Below are the code and all the weights of a small trained network. Each question names an input and a target symbol and asks about switching units off, where a switched-off unit gives its printed mean instead of its output.

import numpy as np


def w(rows, s, z=0):
    codes = np.array(rows[::2]) - 128.0
    scale = np.full(codes.shape[1], s)
    scale[-1] = z or s
    return codes * scale


def f(y):
    return y / 2 * (1 + np.tanh(0.7978845608 * (y + 0.044715 * y**3)))


def softmax(a):
    e = np.exp(a - a.max(-1, keepdims=True))
    return e / e.sum(-1, keepdims=True)


def log_softmax(a):
    a = a - a.max(-1, keepdims=True)
    return a - np.log(np.exp(a).sum(-1, keepdims=True))


def net(x, mask):
    ids = ['αβγεηθμτ'.index(c) for c in x.split()]
    T = len(ids)
    res = E[ids] + P[:T]
    u = 0
    for l in range(2):
        r = res
        for j in range(3):
            rows = slice(4 * j, 4 * j + 4)
            q, k, v = (r @ M[l][rows].T for M in (Q, K, V))
            z = softmax(np.where(np.tri(T) > 0, q @ k.T / 4**0.5, -1e9)) @ v
            o = O[l][rows]
            res = res + np.where(mask[u + j], z, o[:, -1]) @ o[:, :-1]
        u += 3
        y = f(res @ A[l][:, :-1].T + A[l][:, -1])
        res = res + np.where(mask[u : u + 12], y, B[l][:, -1]) @ B[l][:, :-1]
        u += 12
    return log_softmax(res[-1] @ U[:, :-1].T + U[:, -1])


Q, K, V, O, A, B = {}, {}, {}, {}, {}, {}
E = w([
[98,155,203],'α',
[142,150,185],'β',
[166,192,1],'γ',
[99,150,151],'ε',
[161,243,101],'η',
[71,145,166],'θ',
[124,171,128],'μ',
[26,94,64],'τ',
],0.006)
P = w([
[180,46,147],'0',
[190,173,159],'1',
[149,65,136],'2',
[165,192,152],'3',
[129,76,126],'4',
[152,210,144],'5',
[111,89,118],'6',
[136,225,137],'7',
[97,101,112],'8',
[123,234,129],'9',
[80,108,103],'10',
[107,246,122],'11',
[60,120,96],'12',
[100,255,125],'13',
],0.0059)
Q[0] = w([
[129,136,105],'0.h0',
[139,127,126],'0.h0',
[121,132,120],'0.h0',
[132,134,108],'0.h0',
[134,112,149],'0.h1',
[137,118,93],'0.h1',
[119,116,110],'0.h1',
[128,149,143],'0.h1',
[123,190,96],'0.h2',
[141,65,146],'0.h2',
[94,109,130],'0.h2',
[109,3,140],'0.h2',
],0.05)
K[0] = w([
[143,154,105],'0.h0',
[116,144,132],'0.h0',
[146,123,113],'0.h0',
[140,152,108],'0.h0',
[147,164,137],'0.h1',
[68,145,118],'0.h1',
[112,142,148],'0.h1',
[150,93,112],'0.h1',
[61,136,77],'0.h2',
[183,98,160],'0.h2',
[123,152,198],'0.h2',
[192,87,253],'0.h2',
],0.03)
V[0] = w([
[135,129,125],'0.h0',
[170,168,91],'0.h0',
[151,146,109],'0.h0',
[100,101,153],'0.h0',
[134,113,134],'0.h1',
[152,93,146],'0.h1',
[158,93,148],'0.h1',
[134,136,124],'0.h1',
[161,123,93],'0.h2',
[110,131,151],'0.h2',
[216,124,2],'0.h2',
[139,128,107],'0.h2',
],0.0074)
O[0] = w([
[132,124,128,133],'0.h0',
[209,67,184,192],'0.h0',
[164,100,153,160],'0.h0',
[75,167,92,85],'0.h0',
[108,147,122,123],'0.h1',
[62,172,107,116],'0.h1',
[45,177,102,116],'0.h1',
[145,110,132,132],'0.h1',
[82,155,107,161],'0.h2',
[162,106,145,106],'0.h2',
[1,222,64,255],'0.h2',
[108,148,116,149],'0.h2',
],0.0085,0.0023)
A[0] = w([
[50,36,166,186],'0.n0',
[213,167,204,160],'0.n1',
[176,6,99,87],'0.n2',
[84,50,57,144],'0.n3',
[58,59,201,108],'0.n4',
[76,156,236,4],'0.n5',
[132,187,187,87],'0.n6',
[105,37,39,172],'0.n7',
[32,40,234,104],'0.n8',
[83,62,72,150],'0.n9',
[255,63,27,211],'0.n10',
[105,80,152,94],'0.n11',
],0.0089,0.0017)
B[0] = w([
[138,28,147,204],'0.n0',
[154,231,196,152],'0.n1',
[3,189,130,129],'0.n2',
[70,77,82,213],'0.n3',
[183,62,180,123],'0.n4',
[128,148,97,121],'0.n5',
[81,170,147,241],'0.n6',
[65,79,74,254],'0.n7',
[238,66,197,201],'0.n8',
[81,75,88,201],'0.n9',
[125,90,7,236],'0.n10',
[126,89,163,30],'0.n11',
],0.02,0.0006)
Q[1] = w([
[155,172,147],'1.h0',
[79,42,93],'1.h0',
[51,6,29],'1.h0',
[58,10,70],'1.h0',
[86,140,114],'1.h1',
[183,112,126],'1.h1',
[48,150,198],'1.h1',
[75,142,112],'1.h1',
[215,91,98],'1.h2',
[68,161,139],'1.h2',
[86,134,91],'1.h2',
[74,124,165],'1.h2',
],0.018)
K[1] = w([
[128,105,117],'1.h0',
[112,185,167],'1.h0',
[157,251,163],'1.h0',
[117,208,174],'1.h0',
[143,139,103],'1.h1',
[105,124,154],'1.h1',
[178,96,111],'1.h1',
[146,139,102],'1.h1',
[197,127,119],'1.h2',
[82,133,131],'1.h2',
[114,155,146],'1.h2',
[83,122,146],'1.h2',
],0.026)
V[1] = w([
[131,111,144],'1.h0',
[123,158,157],'1.h0',
[121,154,161],'1.h0',
[112,254,189],'1.h0',
[200,231,23],'1.h1',
[113,93,163],'1.h1',
[161,186,64],'1.h1',
[125,123,127],'1.h1',
[131,131,124],'1.h2',
[176,170,187],'1.h2',
[206,197,236],'1.h2',
[145,141,152],'1.h2',
],0.0052)
O[1] = w([
[128,133,141,121],'1.h0',
[159,108,103,85],'1.h0',
[164,106,101,86],'1.h0',
[230,48,17,2],'1.h0',
[13,214,221,186],'1.h1',
[174,99,97,105],'1.h1',
[48,173,180,168],'1.h1',
[119,124,127,130],'1.h1',
[126,129,127,128],'1.h2',
[73,176,197,103],'1.h2',
[28,213,253,84],'1.h2',
[103,146,156,118],'1.h2',
],0.0063,0.0051)
A[1] = w([
[227,210,218,100],'1.n0',
[184,117,3,66],'1.n1',
[47,150,34,33],'1.n2',
[216,68,202,50],'1.n3',
[149,255,168,107],'1.n4',
[123,168,44,156],'1.n5',
[124,51,138,47],'1.n6',
[188,184,141,82],'1.n7',
[215,112,58,253],'1.n8',
[130,131,150,92],'1.n9',
[98,120,105,226],'1.n10',
[151,81,218,174],'1.n11',
],0.0085,0.0062)
B[1] = w([
[26,95,173,197],'1.n0',
[139,157,237,179],'1.n1',
[128,55,191,193],'1.n2',
[213,228,143,157],'1.n3',
[219,146,74,248],'1.n4',
[115,211,174,177],'1.n5',
[180,71,203,150],'1.n6',
[120,60,135,142],'1.n7',
[78,89,6,187],'1.n8',
[153,126,148,127],'1.n9',
[93,160,80,180],'1.n10',
[195,80,131,161],'1.n11',
],0.022,0.014)
U = w([
[144,119,166,191],'α',
[124,55,136,103],'β',
[153,252,118,191],'γ',
[40,163,198,121],'ε',
[155,100,84,110],'η',
[192,105,112,30],'θ',
[172,143,215,1],'μ',
[57,105,18,202],'τ',
],0.0042,0.0038)

Each question gives the input, a string of symbols that net reads in full, and the target symbol t.
The units are the heads (4 rows each of Q, K, V and O) and the neurons (one row each of A and B). Each row of codes is followed by its name. A weight is (code - 128) times the scale printed after its matrix; where a second scale follows, it is the last column's (O, A, B and U).
mask holds one flag per unit, layer by layer, with each layer's heads first. A switched-off unit (its flag False) gives its mean, the last column of its rows in O or B, instead of its output. The means were averaged over made-up inputs and are rounded, as every weight is.
A unit's drop is (log p(t) with every unit on - log p(t) with that unit switched off) / (log p(t) with every unit on - log p(t) with every unit switched off).
most important unit: the unit with the biggest drop
top k neurons: the k neurons with the biggest drops, biggest first
k most important neurons of layer l: the k neurons of layer l with the biggest drops, biggest first
which heads matter: for each layer, one digit per head in row order, 1 if its drop is at least 0.15 and else 0, layers parted by /
input η β η, target γ: 3 most important neurons of layer 1 -> 1.n8, 1.n2, 1.n4
input γ α η θ γ θ τ β ε γ η, target γ: most important unit -> 1.n4
input γ η τ β β α α, target μ: 3 most important neurons of layer 1 -> 1.n3, 1.n11, 1.n8
input θ γ γ τ γ γ, target γ: which heads matter -> 000 / 000
input γ γ θ ε τ θ, target τ: which heads matter -> 001 / 111
input γ γ γ θ α τ α β α α γ γ β θ, target γ: 2 most important neurons of layer 1 -> 1.n4, 1.n8
input β α β τ γ γ β τ θ μ, target τ: which heads matter -> 001 / 011
input α β η τ γ γ γ γ θ β β, target μ: which heads matter -> 001 / 111
input μ η α γ β α ε θ γ α γ, target ε: 3 most important neurons of layer 1 -> 1.n1, 1.n4, 1.n5
input γ γ τ τ μ η γ γ γ τ ε β, target τ: 2 most important neurons of layer 0 -> 0.n7, 0.n3
input α τ γ τ α γ α τ ε τ τ τ α τ, target τ: which heads matter -> 001 / 000
input τ β η η, target τ: top 2 neurons -> 1.n8, 0.n1
input γ τ γ γ γ μ, target γ: which heads matter -> 001 / 000
input γ γ γ α ε θ, target γ: most important unit -> 0.h2
input τ γ τ β τ γ τ η, target τ: which heads matter -> 001 / 011
input τ α θ ε, target τ: which heads matter -> 000 / 111
input ε β μ τ θ β η α, target τ: 2 most important neurons of layer 0 -> 0.n8, 0.n1
input γ γ τ γ γ μ, target γ: which heads matter -> 001 / 100
input γ θ τ γ ε η η β, target γ: top 2 neurons -> 0.n8, 0.n2
input θ θ η γ γ τ, target τ: most important unit -> 1.h0
input τ η θ, target θ: 4 most important neurons of layer 1 -> 1.n8, 1.n3, 1.n1, 1.n6
input β μ γ α γ γ γ γ, target γ: which heads matter -> 000 / 000
input α η β γ θ, target θ: top 4 neurons -> 1.n8, 1.n3, 0.n8, 0.n0
input θ γ γ α μ β τ β, target τ: top 2 neurons -> 1.n8, 0.n2
input α α θ α τ β μ ε, target τ: top 2 neurons -> 1.n8, 0.n2
